Moves between nodes:
x58: u>x959, n>x626, d>x93, f>x18, j>x394, i>x539
x568: u>x142, n>x253, d>x392, f>x127, j>x704, i>x35
x704: u>x105, n>x344, d>x149, f>x35, j>x407, i>x113
x41: u>x845, n>x622, d>x583, f>x691, j>x437, i>x94
x43: u>x691, n>x758, d>x865, f>x516, j>x845, i>x267
x344: u>x704, n>x500, d>x875, f>x142, j>x592, i>x105
x364: u>x718, n>x301, d>x691, f>x803, j>x675, i>x664
x823: u>x893, n>x582, d>x776, f>x438, j>x478, i>x436
x446: u>x242, n>x282, d>., f>x70, j>., i>x459
x803: u>x592, n>x149, d>x301, f>x704, j>x664, i>x407
x936: u>x380, n>x390, d>x142, f>x394, j>x403, i>x131
x407: u>x297, n>x592, d>x718, f>x113, j>x43, i>x516
x380: u>x131, n>x936, d>x35, f>x448, j>x392, i>x253
x516: u>x301, n>x297, d>x758, f>x875, j>x267, i>x364
x500: u>x344, n>x392, d>x178, f>x568, j>x803, i>x704
x131: u>x253, n>x380, d>x69, f>x427, j>x500, i>x568
x631: u>x394, n>x81, d>x127, f>x959, j>x380, i>x448
x908: u>x513, n>x94, d>x437, f>x675, j>x452, i>x583
x301: u>x364, n>x516, d>x43, f>x149, j>x909, i>x718
x699: u>x915, n>x83, d>x486, f>., j>x683, i>x687
x35: u>x69, n>x142, d>x344, f>x936, j>x113, i>x403
x149: u>x803, n>x875, d>x516, f>x344, j>x718, i>x592
x127: u>x390, n>x924, d>x253, f>x81, j>x35, i>x936
x921: u>x414, n>x445, d>x768, f>x776, j>x275, i>x763
x893: u>x436, n>x823, d>x335, f>x830, j>x202, i>x897
x361: u>x452, n>x209, d>x438, f>x513, j>x798, i>x732
x70: u>x275, n>x289, d>x282, f>x414, j>x459, i>x895
x34: u>x768, n>x522, d>x895, f>x202, j>x282, i>x289
x69: u>x403, n>x35, d>x704, f>x380, j>x178, i>x392
x352: u>x626, n>x482, d>x440, f>x871, j>x81, i>x58
x403: u>x392, n>x69, d>x105, f>x131, j>x875, i>x500
x809: u>x582, n>x798, d>x897, f>x993, j>x335, i>x823
x438: u>x830, n>x258, d>x582, f>x209, j>x436, i>x530
x530: u>x798, n>x830, d>x893, f>x452, j>x576, i>x809
x687: u>x877, n>x915, d>x362, f>., j>x193, i>x753
x557: u>x93, n>x440, d>x448, f>x352, j>x127, i>x81
x768: u>x289, n>x34, d>x443, f>x445, j>x446, i>x70
x362: u>x683, n>x968, d>x833, f>x915, j>x352, i>x871
x627: u>., n>x787, d>., f>x894, j>., i>.
x877: u>x753, n>x687, d>x683, f>., j>x18, i>x486
x209: u>x361, n>x437, d>x258, f>x908, j>x530, i>x452
x539: u>x440, n>x959, d>x631, f>x811, j>x427, i>x557
x582: u>x823, n>x809, d>x576, f>x258, j>x235, i>x893
x626: u>x58, n>x352, d>x557, f>x193, j>x631, i>x959
x437: u>x209, n>x485, d>x993, f>x94, j>x830, i>x361
x83: u>x699, n>x504, d>x753, f>., j>x362, i>x915
x282: u>x446, n>x894, d>x627, f>x289, j>., i>x242
x915: u>x687, n>x699, d>x968, f>., j>x871, i>x877
x776: u>x335, n>x576, d>x445, f>x582, j>x763, i>x235
x691: u>x267, n>x43, d>x622, f>x301, j>x94, i>x909
x504: u>x83, n>., d>x877, f>., j>x968, i>x699
x486: u>x968, n>x753, d>x193, f>x83, j>x811, i>x362
x968: u>x362, n>x486, d>x18, f>x699, j>x482, i>x683
x909: u>x675, n>x267, d>x845, f>x718, j>x513, i>x865
x830: u>x530, n>x438, d>x823, f>x361, j>x897, i>x798
x178: u>x875, n>x113, d>x407, f>x392, j>x301, i>x149
x763: u>x522, n>x414, d>x70, f>x235, j>x443, i>x34
x445: u>x921, n>x202, d>x34, f>x576, j>x70, i>x414
x787: u>x627, n>x459, d>., f>x443, j>., i>.
x718: u>x664, n>x364, d>x267, f>x592, j>x865, i>x758
x865: u>x622, n>x675, d>x908, f>x758, j>x882, i>x41
x193: u>x18, n>x871, d>x352, f>x753, j>x959, i>x833
x459: u>x787, n>x242, d>., f>x895, j>., i>x627
x443: u>x894, n>x895, d>x459, f>x34, j>., i>x282
x335: u>x235, n>x776, d>x921, f>x823, j>x522, i>x478
x18: u>x833, n>x193, d>x626, f>x486, j>x539, i>x811
x275: u>x895, n>x70, d>x446, f>x763, j>x787, i>x443
x895: u>x443, n>x275, d>x242, f>x522, j>x627, i>x894
x452: u>x732, n>x361, d>x830, f>x583, j>x809, i>x993
x882: u>x485, n>x583, d>x452, f>x41, j>x258, i>x437
x253: u>x568, n>x131, d>x403, f>x924, j>x344, i>x142
x105: u>x113, n>x704, d>x803, f>x69, j>x297, i>x178
x875: u>x149, n>x178, d>x297, f>x500, j>x364, i>x803
x242: u>x459, n>x446, d>., f>x275, j>., i>x787
x811: u>x482, n>x833, d>x959, f>x362, j>x557, i>x352
x436: u>x897, n>x893, d>x235, f>x530, j>x445, i>x576
x81: u>x631, n>x93, d>x924, f>x58, j>x936, i>x394
x753: u>x486, n>x877, d>x871, f>x504, j>x833, i>x968
x592: u>x407, n>x803, d>x364, f>x105, j>x758, i>x297
x845: u>x94, n>x41, d>x882, f>x267, j>x209, i>x908
x583: u>x882, n>x513, d>x361, f>x622, j>x993, i>x485
x390: u>x936, n>x127, d>x568, f>x631, j>x69, i>x380
x427: u>x924, n>x448, d>x380, f>x557, j>x568, i>x127
x675: u>x865, n>x909, d>x94, f>x664, j>x583, i>x622
x622: u>x41, n>x865, d>x513, f>x43, j>x485, i>x845
x959: u>x539, n>x58, d>x81, f>x833, j>x448, i>x440
x448: u>x427, n>x394, d>x936, f>x440, j>x253, i>x924
x664: u>x758, n>x718, d>x909, f>x407, j>x622, i>x43
x894: u>x282, n>x443, d>x787, f>x768, j>., i>x446
x202: u>x445, n>x478, d>x522, f>x897, j>x289, i>x921
x394: u>x448, n>x631, d>x390, f>x539, j>x131, i>x427
x297: u>x516, n>x407, d>x664, f>x178, j>x691, i>x301
x683: u>x871, n>x362, d>x811, f>x687, j>x626, i>x193
x485: u>x437, n>x882, d>x732, f>x845, j>x438, i>x209
x235: u>x478, n>x335, d>x414, f>x893, j>x34, i>x202
x289: u>x70, n>x768, d>x894, f>x921, j>x242, i>x275
x94: u>x908, n>x845, d>x485, f>x909, j>x361, i>x513
x478: u>x202, n>x235, d>x763, f>x436, j>x768, i>x445
x522: u>x34, n>x763, d>x275, f>x478, j>x894, i>x768
x897: u>x576, n>x436, d>x478, f>x798, j>x921, i>x776
x871: u>x193, n>x683, d>x482, f>x877, j>x58, i>x18
x513: u>x583, n>x908, d>x209, f>x865, j>x732, i>x882
x482: u>x352, n>x811, d>x539, f>x683, j>x93, i>x626
x993: u>x258, n>x732, d>x798, f>x485, j>x823, i>x438
x113: u>x178, n>x105, d>x592, f>x403, j>x516, i>x875
x440: u>x557, n>x539, d>x394, f>x482, j>x924, i>x93
x414: u>x763, n>x921, d>x289, f>x335, j>x895, i>x522
x732: u>x993, n>x452, d>x530, f>x882, j>x582, i>x258
x258: u>x438, n>x993, d>x809, f>x437, j>x893, i>x830
x93: u>x81, n>x557, d>x427, f>x626, j>x390, i>x631
x924: u>x127, n>x427, d>x131, f>x93, j>x142, i>x390
x758: u>x43, n>x664, d>x675, f>x297, j>x41, i>x691
x576: u>x776, n>x897, d>x202, f>x809, j>x414, i>x335
x798: u>x809, n>x530, d>x436, f>x732, j>x776, i>x582
x267: u>x909, n>x691, d>x41, f>x364, j>x908, i>x675
x392: u>x500, n>x403, d>x113, f>x253, j>x149, i>x344
x142: u>x35, n>x568, d>x500, f>x390, j>x105, i>x69
x833: u>x811, n>x18, d>x58, f>x968, j>x440, i>x482

The rows follow the links: the fewer symbols apart two nodes are, the more alike their rows tend to be.

Each row is also shifted at random along 4 hidden directions that mean nothing.

Some nodes, each with a row of numbers:
x364 -> [-425,428,-4,372,-321,-147,207,17,-29,-171,-602,276,246,169,548,250,-44,-311,151,328,65,-41,-222,425,43,-476,-297,-135,-172,-188,292,-282,-267,301,62,-465,-392]
x105 -> [-527,-330,65,156,-55,-88,-65,321,108,140,-147,202,-553,70,252,140,-12,211,-160,439,234,-250,61,229,236,-465,-173,105,-510,-203,184,-39,206,-311,-45,0,-241]
x811 -> [334,373,-160,-30,-50,-246,58,85,-189,-69,272,-19,-250,12,-312,-164,68,410,-111,206,160,68,1,-167,-224,164,34,25,44,202,-390,332,128,465,270,303,167]
x361 -> [-581,-23,-73,-55,-5,273,-32,-99,59,-303,-29,-227,753,-125,64,24,-77,-328,161,-193,29,217,-246,44,-16,134,-45,-266,328,258,-100,-109,-300,255,-69,-82,100]
x895 -> [-291,-745,234,-253,198,318,-202,91,227,162,48,-137,50,-58,41,61,-56,-310,-67,-272,-181,-147,96,-7,196,-26,179,101,-124,-141,260,-192,139,-666,-318,28,21]
x768 -> [-242,-482,101,-63,184,110,-144,-59,191,106,-147,-34,170,-183,210,102,-65,-696,46,-312,-286,19,187,-40,327,66,-131,56,-134,-135,144,-186,-127,-436,-177,-136,-56]
x242 -> [341,-359,217,-59,114,297,-57,-211,139,212,-128,6,98,33,128,75,-44,-118,99,-339,-245,-69,67,44,136,-50,152,43,119,-252,492,-292,-44,-686,-327,-281,-79]
x539 -> [191,460,-203,143,70,-305,85,-304,-221,216,241,207,-547,-51,-289,-149,106,736,53,21,105,188,227,-241,-47,272,-120,80,249,41,-190,334,-53,60,181,58,116]
x478 -> [634,-655,270,-535,222,294,-219,218,169,14,302,-398,262,-61,-267,-109,-23,-535,-178,-444,-338,-170,54,-257,-111,247,515,131,-72,45,-62,-46,342,-278,-170,354,257]
x683 -> [-600,49,-163,-26,22,58,-26,44,-101,43,416,-30,-435,15,-379,-157,53,1085,-95,277,441,59,-73,-103,-139,81,88,-39,214,230,-225,292,178,51,53,315,214]
x915 -> [-385,-302,-76,-208,-68,177,-90,546,14,-156,452,-223,-307,71,-360,-131,9,821,-295,551,553,-158,-262,45,-223,-181,224,-62,-109,347,-354,258,435,245,62,596,202]
x968 -> [-781,295,-338,252,-66,-198,32,23,-91,-109,67,118,-203,-119,19,-4,23,485,16,397,436,226,-48,26,107,-25,-423,-156,42,246,-332,256,-189,410,191,75,-7]
x407 -> [606,-58,214,10,-243,73,84,354,33,-45,-211,63,-108,307,167,108,-10,142,-135,386,112,-327,-232,339,-165,-512,237,13,-304,-161,313,-211,283,-25,-67,-13,-210]
x94 -> [-707,70,49,-45,-163,359,70,28,26,-293,-105,-182,630,132,73,45,-60,21,106,35,122,41,-392,228,-193,-140,176,-241,284,156,109,-207,-122,226,-117,-100,14]
x687 -> [-482,498,-19,-63,-143,-74,185,-25,-250,14,290,3,-295,263,-442,-209,94,922,-63,178,147,-66,-116,-57,-490,70,398,25,259,78,-74,203,260,308,147,217,167]
x704 -> [-429,-313,177,-24,-53,-61,-21,355,76,215,-3,123,-638,191,6,40,25,376,-227,335,115,-359,53,134,15,-392,176,189,-442,-236,225,-25,432,-391,-59,151,-145]
x427 -> [-546,93,-104,0,75,-452,-35,166,-89,125,186,107,-603,-77,-159,-79,66,-8,-225,171,-17,-37,297,-225,29,101,-122,215,-370,-7,-364,333,227,163,272,311,25]
x753 -> [-1068,58,-253,109,-29,-29,-13,122,-47,-68,215,43,-293,-74,-115,-55,40,747,-52,430,522,117,-95,31,49,-87,-222,-131,64,249,-294,240,-2,225,108,201,91]
x631 -> [234,-180,-95,-145,122,-205,-118,269,-45,129,427,-30,-631,-101,-339,-153,67,444,-270,214,172,-67,198,-236,-3,119,13,167,-246,119,-388,386,367,34,170,490,177]
x452 -> [92,9,-104,-42,-38,187,-31,19,72,-398,-94,-249,877,-158,146,48,-78,-689,130,-147,-16,218,-252,49,4,121,-154,-277,187,281,-249,-100,-327,466,24,-41,64]
x908 -> [632,255,41,-28,-205,301,138,-68,-32,-313,-123,-169,704,167,42,10,-60,-20,155,-47,42,53,-412,196,-295,-81,236,-259,392,134,115,-226,-171,347,-77,-166,39]
x352 -> [640,395,-61,-157,-53,-255,81,128,-222,-37,362,-88,-280,106,-443,-238,85,427,-164,113,30,-28,24,-231,-397,221,274,97,59,166,-377,340,304,483,291,413,241]
x909 -> [-17,-667,-5,-35,-137,582,-142,460,273,-278,-12,-215,323,35,197,149,-130,370,-65,487,615,-117,-478,420,126,-521,-32,-321,-67,225,73,-217,39,-113,-293,94,-54]
x41 -> [386,-443,61,-151,-87,688,-47,139,143,-167,160,-269,348,146,-89,26,-85,762,29,183,457,-80,-482,278,-138,-289,332,-273,362,189,234,-204,78,-227,-349,61,106]
x403 -> [-179,-15,129,-27,-166,-538,-3,658,19,-98,-196,73,-322,99,189,69,36,-847,-344,400,-158,-347,103,82,-46,-335,-59,254,-954,-162,-256,86,427,429,333,299,-231]
x482 -> [64,619,-209,114,-113,-467,129,37,-225,-153,62,71,-123,-46,-114,-110,65,-48,-48,174,31,139,47,-148,-181,161,-191,20,-55,186,-463,322,-36,725,397,181,63]
x69 -> [-117,37,109,35,-21,-308,46,163,-57,257,-29,219,-682,137,-29,-14,70,170,-169,202,-84,-262,225,-10,-20,-184,73,281,-421,-282,118,72,346,-202,89,96,-127]
x362 -> [-142,319,-225,61,-134,-239,56,222,-127,-231,130,-24,-79,-14,-114,-74,49,207,-102,382,299,91,-112,-13,-133,-4,-151,-89,-84,251,-448,268,41,638,302,248,63]
x522 -> [-272,-272,292,-291,169,115,-69,-90,74,149,24,-153,173,22,-100,-60,-8,-599,-38,-540,-529,-155,173,-186,-65,230,390,202,-31,-204,203,-148,159,-368,-136,8,69]
x436 -> [-244,-423,-56,-98,296,303,-184,-345,138,132,135,-128,259,-298,-44,-5,-50,-121,157,-472,-103,256,134,-195,307,355,-132,-71,354,82,40,-43,-282,-476,-251,-98,165]
x592 -> [-3,179,223,31,-274,-94,170,262,-18,-21,-276,117,-121,348,172,83,20,-41,-109,295,-55,-360,-160,282,-258,-440,238,81,-318,-245,317,-186,272,90,29,-91,-241]

Complete each set of four: the symbols that take the first to the second take the third to the fourth, perhaps in another order.
Answers are names.
[-662,-329,35,-76,-196,410,-47,423,174,-371,-94,-233,530,80,187,113,-102,-89,-51,342,350,-112,-480,361,-59,-402,57,-275,-80,206,9,-218,16,239,-120,79,-61]
: [-422,156,42,224,-212,216,151,-113,5,-35,-317,154,129,232,260,145,-49,422,164,233,203,-73,-291,384,-43,-410,25,-157,174,-112,441,-296,-139,-118,-170,-364,-223]
:: [-54,184,-141,236,84,-435,15,-104,-89,304,12,334,-747,-77,9,-2,67,278,-47,138,25,44,369,-136,229,39,-341,199,-230,-154,-69,245,-3,-160,158,-31,-99]
: x394

[-266,-26,-115,363,-27,-405,-22,113,55,173,-291,366,-595,-88,387,171,13,-105,-74,364,143,-46,237,135,433,-325,-562,103,-544,-225,46,50,-76,-137,111,-159,-345]
: [-256,266,89,302,-176,-100,171,-111,-51,168,-359,339,-322,240,272,155,16,384,90,239,66,-175,-20,280,7,-412,-52,29,-75,-323,492,-214,-33,-266,-72,-382,-306]
:: [147,-31,140,67,-211,296,109,98,41,-30,-169,52,19,289,132,106,-24,536,6,285,231,-207,-299,376,-151,-456,227,-93,62,-118,439,-264,87,-207,-218,-175,-167]
: x41

[-498,91,-16,306,-46,-339,46,26,-1,235,-290,383,-587,48,290,140,25,82,-30,298,39,-115,215,150,241,-316,-313,152,-404,-296,196,-27,15,-204,51,-203,-308]
: [116,118,115,174,-248,121,141,73,23,-62,-305,127,66,280,245,150,-22,276,48,295,162,-176,-260,391,-110,-466,82,-87,-31,-154,392,-269,7,-44,-120,-258,-249]
:: [28,504,70,-41,-84,308,207,-502,-147,-106,-32,-92,622,190,-161,-75,-13,287,305,-385,-170,169,-278,17,-392,217,385,-179,771,47,289,-200,-232,130,-119,-321,119]
: x823

[-611,113,-145,303,-7,-591,-27,164,-7,113,-228,324,-563,-127,312,125,27,-419,-104,305,5,-28,329,3,331,-166,-545,169,-636,-162,-182,165,-22,117,246,-23,-281]
: [-56,15,173,59,-274,70,113,282,23,-76,-242,48,-8,309,202,131,-26,61,-82,341,93,-303,-266,351,-180,-503,211,-10,-237,-173,308,-221,203,37,-65,-74,-209]
:: [571,-509,45,-166,286,296,-203,-209,161,154,149,-146,166,-208,-55,-10,-61,-210,83,-453,-175,105,168,-191,250,274,24,13,186,15,75,-88,-117,-538,-255,-29,151]
: x242

[345,-452,-80,-26,271,232,-197,-241,168,40,50,-114,298,-344,96,50,-78,-404,136,-394,-84,251,141,-139,395,273,-283,-106,170,81,-60,-56,-322,-359,-201,-100,94]
: [-16,-1109,-133,-146,350,399,-425,227,381,-56,177,-277,264,-496,149,112,-134,-531,-55,-132,212,184,89,-89,642,92,-415,-145,-166,253,-258,7,-191,-438,-268,193,112]
:: [-125,357,46,143,-180,348,212,-354,-68,-71,-180,51,396,242,73,53,-46,573,273,-35,117,73,-341,266,-218,-148,186,-218,584,-28,439,-288,-242,-62,-205,-419,-56]
: x41

[358,32,113,52,-266,218,120,257,49,-213,-265,-23,294,256,223,140,-48,76,-2,333,187,-203,-401,396,-177,-465,162,-156,-80,-36,244,-278,63,160,-82,-115,-194]
: [-487,-75,40,-94,-162,402,40,121,60,-313,-60,-224,615,112,45,40,-71,48,75,63,186,-14,-422,222,-214,-171,203,-263,248,190,76,-207,-78,231,-128,-31,29]
:: [131,-212,20,67,-225,360,9,276,116,-269,-180,-85,384,142,244,143,-96,144,19,367,366,-108,-453,404,-29,-482,5,-264,3,90,172,-254,-51,100,-162,-94,-131]
: x583

[550,-278,-21,22,90,-217,-95,250,29,243,172,157,-781,-32,-86,-16,42,385,-225,289,166,-171,252,-61,167,-128,-108,201,-423,-116,-66,197,303,-294,46,235,-55]
: [401,-72,228,-8,-157,-41,53,321,24,108,-105,104,-418,294,76,62,21,229,-177,328,35,-388,-61,214,-158,-423,252,149,-392,-249,280,-113,391,-184,-20,45,-195]
:: [16,-16,-16,185,260,50,-16,-699,37,312,-186,196,77,-215,203,92,-16,-215,326,-582,-312,277,320,-148,405,300,-292,20,365,-221,364,-154,-484,-655,-224,-533,-53]
: x282

[-717,-45,-232,142,221,-176,-78,-233,-76,403,343,227,-891,-159,-249,-112,74,989,-20,90,249,128,358,-248,251,192,-230,136,93,-5,-88,334,34,-443,28,111,106]
: [673,-203,184,-68,-96,-123,-3,374,28,165,-5,94,-565,218,-15,40,39,258,-245,338,34,-386,34,116,-80,-369,214,233,-472,-218,173,-31,482,-219,-1,183,-143]
:: [-569,330,107,-31,-46,-591,91,216,-149,144,-11,168,-587,125,-114,-86,110,-318,-233,92,-319,-245,312,-174,-186,37,112,346,-518,-228,-160,214,380,249,333,216,-67]
: x592

[-382,21,-16,-145,54,306,-17,-213,15,-162,80,-241,654,-85,-92,-59,-36,-252,157,-370,-109,192,-150,-71,-108,286,125,-168,444,183,-55,-91,-240,152,-85,-49,182]
: [46,-424,8,-296,-32,454,-146,359,180,-446,154,-455,781,-73,-41,-21,-97,-390,-60,13,165,42,-396,81,-103,0,149,-261,99,373,-271,-77,4,351,-89,278,195]
:: [-761,260,-192,-4,-52,-188,45,164,-132,-113,252,-26,-243,-2,-248,-123,55,439,-124,290,263,64,-69,-105,-184,73,-3,-25,15,228,-386,299,126,448,244,315,131]
: x486

[816,511,-201,57,-56,-306,109,-27,-209,-63,197,38,-227,9,-256,-150,83,375,-56,161,115,121,32,-178,-209,193,-50,15,88,171,-365,311,38,510,305,207,130]
: [108,396,-323,309,60,-460,34,-197,-152,118,63,286,-497,-194,-10,-50,64,255,41,134,144,252,292,-186,206,190,-495,63,-32,52,-315,335,-203,191,272,-22,-16]
:: [58,297,163,189,-280,-49,196,82,-45,-13,-383,191,-38,316,256,144,3,64,41,271,2,-232,-175,343,-156,-444,108,1,-158,-247,394,-266,65,48,-24,-277,-286]
: x691

[-60,151,157,146,-114,-214,113,23,-60,269,-183,288,-573,232,88,53,62,313,-70,216,-46,-261,112,133,-34,-290,100,194,-273,-326,353,-68,222,-288,5,-136,-234]
: [-292,-49,229,23,-170,259,112,68,8,123,-99,92,-222,373,11,65,-7,717,-25,247,155,-297,-213,302,-206,-437,379,0,46,-223,523,-239,244,-380,-215,-141,-138]
:: [268,649,-244,205,3,-429,122,-279,-257,55,106,214,-342,-62,-171,-127,94,399,54,73,53,224,193,-207,-78,257,-221,35,145,70,-269,317,-137,372,292,6,64]
: x427

[447,-243,-27,-167,-51,450,-73,122,115,-354,73,-336,737,-49,6,3,-90,-146,81,-44,180,112,-383,103,-89,-5,92,-298,279,319,-118,-127,-143,256,-141,86,146]
: [838,-794,76,-533,128,503,-270,510,238,-368,406,-634,666,-154,-247,-114,-74,-475,-212,-145,69,-42,-279,-104,-92,150,330,-152,-26,409,-406,0,226,169,-130,566,329]
:: [134,-463,-137,-111,119,400,-184,61,180,-301,115,-304,675,-288,63,33,-94,-356,91,-156,181,238,-199,-9,206,144,-186,-285,205,351,-258,-32,-288,92,-136,65,167]
: x893

[-615,522,8,396,-80,-493,199,-275,-152,342,-350,495,-609,131,235,96,78,116,59,92,-182,-75,320,66,91,-161,-224,234,-217,-424,331,-26,-64,-198,137,-388,-317]
: [1460,208,97,187,-168,-317,108,137,-57,112,-263,272,-428,197,201,96,49,11,-99,296,-55,-237,86,169,-21,-336,-45,167,-405,-306,191,-54,189,-13,101,-104,-265]
:: [56,306,-65,290,-56,-589,68,70,-78,136,-265,357,-547,-19,250,103,64,-331,-73,237,-109,-62,301,2,198,-153,-379,208,-528,-249,-57,117,0,139,259,-100,-281]
: x69

[92,220,-159,176,141,-324,23,-282,-145,379,200,285,-800,-70,-216,-112,101,732,-14,44,56,103,358,-236,113,199,-171,187,56,-96,-51,296,21,-276,109,20,41]
: [657,-24,-152,321,55,-345,-40,-23,6,290,-109,384,-725,-114,206,105,51,279,-33,288,175,12,315,1,385,-166,-487,131,-338,-172,20,147,-59,-272,72,-111,-207]
:: [552,3,76,-125,141,-45,-41,-223,34,-16,-93,-109,448,-147,55,-11,-6,-899,112,-537,-480,114,166,-197,54,366,-2,48,84,-41,-38,-93,-178,7,-10,-130,66]
: x522

[-794,-295,-59,-121,51,502,-84,-79,103,-199,129,-260,572,-89,-51,-13,-90,172,130,-135,195,177,-284,57,11,85,56,-277,421,275,-25,-106,-216,-50,-216,-8,158]
: [-154,516,-116,217,-137,141,167,-424,-86,-258,-316,13,781,5,233,76,-79,-223,364,-182,-39,295,-251,158,-57,67,-168,-301,524,109,103,-226,-543,381,-26,-469,-59]
:: [745,384,-83,115,3,-577,62,37,-165,130,1,230,-526,-18,-70,-62,109,-120,-124,124,-136,-32,294,-168,1,102,-180,226,-336,-109,-238,267,116,260,321,125,-51]
: x448

[-618,-200,213,-6,-133,84,39,265,55,173,-80,118,-428,278,55,83,17,476,-134,331,138,-350,-97,241,-105,-450,254,123,-291,-250,375,-149,368,-366,-137,17,-175]
: [118,-8,73,9,-258,288,87,232,60,-290,-203,-104,476,204,197,109,-60,19,19,259,196,-113,-448,375,-179,-385,143,-215,48,64,179,-264,-15,250,-91,-104,-110]
:: [-40,-4,48,-204,117,41,-49,-145,34,-141,20,-224,605,-147,-44,-44,-26,-862,84,-506,-404,138,48,-211,-56,378,74,-27,151,88,-168,-42,-161,189,16,-2,147]
: x522

[-154,-455,49,-154,242,101,-190,-45,170,24,16,-144,309,-260,77,39,-54,-745,18,-408,-260,93,176,-156,271,223,-115,25,-66,3,-62,-71,-115,-271,-129,3,76]
: [460,132,287,-227,130,-5,51,-370,-58,180,-40,-67,232,77,-163,-82,40,-549,78,-715,-695,-55,236,-229,-210,388,432,213,216,-256,273,-145,37,-265,-79,-159,101]
:: [-108,-74,45,-148,178,57,-70,-275,46,-5,17,-139,413,-166,-41,-44,-21,-639,122,-560,-392,143,153,-220,44,393,43,17,203,16,-30,-53,-180,-102,-59,-89,136]
: x335

